Here is a tiny trained network, its code and every weight. The questions are about switching its units off for an input and a target symbol, where a switched-off unit gives its printed mean instead of its output.

import numpy as np


def w(rows, s, z=0):
    codes = np.array(rows[::2]) - 128.0
    scale = np.full(codes.shape[1], s)
    scale[-1] = z or s
    return codes * scale


def norm(h):
    return h / np.sqrt((h * h).mean(-1, keepdims=True) + 1e-5)


def f(y):
    return np.maximum(y, 0)


def softmax(a):
    e = np.exp(a - a.max(-1, keepdims=True))
    return e / e.sum(-1, keepdims=True)


def log_softmax(a):
    a = a - a.max(-1, keepdims=True)
    return a - np.log(np.exp(a).sum(-1, keepdims=True))


def net(x, mask):
    ids = ['ΔΘΛΣαβγεζημξπτφψ'.index(c) for c in x.split()]
    T = len(ids)
    res = E[ids] + P[:T]
    u = 0
    for l in range(2):
        r = norm(res)
        for j in range(2):
            rows = slice(4 * j, 4 * j + 4)
            q, k, v = (r @ M[l][rows].T for M in (Q, K, V))
            z = softmax(np.where(np.tri(T) > 0, q @ k.T / 4**0.5, -1e9)) @ v
            o = O[l][rows]
            res = res + np.where(mask[u + j], z, o[:, -1]) @ o[:, :-1]
        u += 2
        y = f(norm(res) @ A[l][:, :-1].T + A[l][:, -1])
        res = res + np.where(mask[u : u + 4], y, B[l][:, -1]) @ B[l][:, :-1]
        u += 4
    return log_softmax(norm(res)[-1] @ U[:, :-1].T + U[:, -1])


Q, K, V, O, A, B = {}, {}, {}, {}, {}, {}
E = w([
[114,78,91],'Δ',
[253,205,171],'Θ',
[138,135,46],'Λ',
[201,168,148],'Σ',
[65,101,148],'α',
[135,58,96],'β',
[102,66,101],'γ',
[99,250,166],'ε',
[98,225,26],'ζ',
[120,71,128],'η',
[72,87,26],'μ',
[86,87,136],'ξ',
[140,210,4],'π',
[93,97,78],'τ',
[211,82,190],'φ',
[127,81,129],'ψ',
],0.012)
P = w([
[99,18,96],'0',
[184,102,125],'1',
[193,85,57],'2',
[161,121,91],'3',
[138,101,27],'4',
[123,97,135],'5',
[138,106,29],'6',
[124,135,152],'7',
[142,55,21],'8',
[215,202,2],'9',
[212,34,17],'10',
[103,137,191],'11',
],0.0072)
Q[0] = w([
[136,109,163],'0.h0',
[216,104,104],'0.h0',
[179,3,112],'0.h0',
[212,97,104],'0.h0',
[211,149,99],'0.h1',
[139,143,143],'0.h1',
[188,195,91],'0.h1',
[227,67,114],'0.h1',
],0.011)
K[0] = w([
[120,136,251],'0.h0',
[130,169,194],'0.h0',
[210,73,64],'0.h0',
[65,71,183],'0.h0',
[183,123,183],'0.h1',
[108,1,22],'0.h1',
[86,112,224],'0.h1',
[244,195,96],'0.h1',
],0.0073)
V[0] = w([
[246,2,166],'0.h0',
[121,73,88],'0.h0',
[119,132,208],'0.h0',
[208,83,145],'0.h0',
[155,100,69],'0.h1',
[24,167,211],'0.h1',
[108,81,185],'0.h1',
[76,156,162],'0.h1',
],0.0078)
O[0] = w([
[138,198,122,226],'0.h0',
[186,150,143,198],'0.h0',
[92,29,54,63],'0.h0',
[69,147,212,170],'0.h0',
[111,109,101,193],'0.h1',
[254,108,127,1],'0.h1',
[71,33,95,107],'0.h1',
[120,113,87,65],'0.h1',
],0.0074,0.0057)
A[0] = w([
[56,116,210,171],'0.n0',
[1,113,85,19],'0.n1',
[139,137,172,143],'0.n2',
[77,191,187,254],'0.n3',
],0.0067,0.0016)
B[0] = w([
[141,143,108,196],'0.n0',
[254,170,199,209],'0.n1',
[100,141,82,152],'0.n2',
[134,116,74,254],'0.n3',
],0.0082,0.0055)
Q[1] = w([
[78,73,136],'1.h0',
[109,123,174],'1.h0',
[100,69,203],'1.h0',
[14,145,120],'1.h0',
[99,135,157],'1.h1',
[7,50,152],'1.h1',
[243,88,115],'1.h1',
[184,71,32],'1.h1',
],0.013)
K[1] = w([
[108,245,198],'1.h0',
[178,171,108],'1.h0',
[116,239,131],'1.h0',
[139,199,160],'1.h0',
[194,151,122],'1.h1',
[205,229,133],'1.h1',
[39,103,147],'1.h1',
[136,92,221],'1.h1',
],0.012)
V[1] = w([
[55,148,7],'1.h0',
[140,130,116],'1.h0',
[139,183,101],'1.h0',
[39,63,165],'1.h0',
[4,141,95],'1.h1',
[61,113,216],'1.h1',
[250,162,181],'1.h1',
[147,42,69],'1.h1',
],0.012)
O[1] = w([
[116,115,8,49],'1.h0',
[121,162,127,149],'1.h0',
[66,169,122,135],'1.h0',
[126,56,123,3],'1.h0',
[60,97,60,20],'1.h1',
[70,29,141,20],'1.h1',
[165,201,237,251],'1.h1',
[169,135,71,125],'1.h1',
],0.011,0.0039)
A[1] = w([
[192,111,113,253],'1.n0',
[2,89,58,163],'1.n1',
[143,223,204,211],'1.n2',
[104,176,186,153],'1.n3',
],0.009,0.0031)
B[1] = w([
[63,45,79,184],'1.n0',
[59,106,220,159],'1.n1',
[85,127,1,255],'1.n2',
[139,174,75,187],'1.n3',
],0.0087,0.0094)
U = w([
[151,154,187,100],'Δ',
[2,150,120,72],'Θ',
[146,150,189,131],'Λ',
[84,147,131,253],'Σ',
[208,73,88,159],'α',
[163,165,169,80],'β',
[184,157,77,78],'γ',
[150,146,100,169],'ε',
[150,94,72,153],'ζ',
[203,149,185,83],'η',
[130,154,87,107],'μ',
[210,134,99,185],'ξ',
[77,63,94,126],'π',
[157,169,181,83],'τ',
[103,123,111,157],'φ',
[180,145,213,110],'ψ',
],0.015,0.0058)

Each question gives the input, a string of symbols that net reads in full, and the target symbol t.
The units are the heads (4 rows each of Q, K, V and O) and the neurons (one row each of A and B). Each row of codes is followed by its name. A weight is (code - 128) times the scale printed after its matrix; where a second scale follows, it is the last column's (O, A, B and U).
mask holds one flag per unit, layer by layer, with each layer's heads first. A switched-off unit (its flag False) gives its mean, the last column of its rows in O or B, instead of its output. The means were averaged over made-up inputs and are rounded, as every weight is.
A unit's drop is (log p(t) with every unit on - log p(t) with that unit switched off) / (log p(t) with every unit on - log p(t) with every unit switched off).
The circuit of an input: a set's keep is (log p(t) with only the set's units on - log p(t) with every unit switched off) / (log p(t) with every unit on - log p(t) with every unit switched off). Starting from all 12 units, units are removed one at a time, each time the one whose removal leaves the highest keep (on an exact tie, the one counted first), for as long as the keep stays at least 0.8.
circuit, biggest first: the units of the circuit, biggest drop first
unit that matters most: the unit with the biggest drop
top k neurons in layer l: the k neurons of layer l with the biggest drops, biggest first
which heads matter: for each layer, one digit per head in row order, 1 if its drop is at least 0.15 and else 0, layers parted by /
input ξ μ η π μ α ζ Σ ε ψ μ, target α: unit that matters most => 0.h1
input Σ ε β Δ μ Σ ψ Δ ψ γ ψ, target Θ: which heads matter => 11 / 01
input Σ η φ Σ φ β π ξ Θ, target Θ: which heads matter => 10 / 01
input Σ Σ π Λ ζ ε γ α μ ξ Λ, target Θ: circuit, biggest first => (1.h1, 1.n1)
input Σ Σ τ ε φ, target Θ: circuit, biggest first => (1.h1, 0.h0)
input Σ α γ φ Σ μ ξ β φ, target Θ: circuit, biggest first => (1.h1, 0.n1)
input α τ α Λ, target α: which heads matter => 01 / 10
input Σ α τ, target Θ: which heads matter => 10 / 01
input Σ ε η μ ξ ε Σ, target Θ: which heads matter => 11 / 01
input ξ β Σ μ ξ φ γ, target α: circuit, biggest first => (0.h1, 0.n1, 1.h0, 1.h1)
input Σ Σ β Σ ε Σ ζ ε η, target Θ: circuit, biggest first => (1.h1, 0.h0, 0.h1)
input Σ φ β, target Θ: circuit, biggest first => (0.h0, 1.h1, 0.h1)
input ξ ζ μ Λ φ Σ Θ η α, target α: circuit, biggest first => (0.n1, 0.h1, 1.h0, 1.h1)
input Σ Σ ζ, target Θ: top neuron in layer 0 => (0.n1)
input φ Σ ζ μ Σ τ ξ ξ τ, target π: circuit, biggest first => (0.h1, 0.n1, 1.h1, 0.h0)
input Σ Θ τ π μ Σ μ, target Θ: which heads matter => 11 / 11
input φ Δ Σ ε μ, target π: circuit, biggest first => (0.n1, 0.h1, 1.h1, 0.h0)
input Σ Σ Σ ε φ γ ζ α Σ φ τ, target Θ: circuit, biggest first => (1.h1, 0.n1)
input ξ Λ Σ μ γ Σ η, target α: which heads matter => 11 / 11
input ξ Θ μ Σ Σ η τ Σ φ, target α: which heads matter => 11 / 10
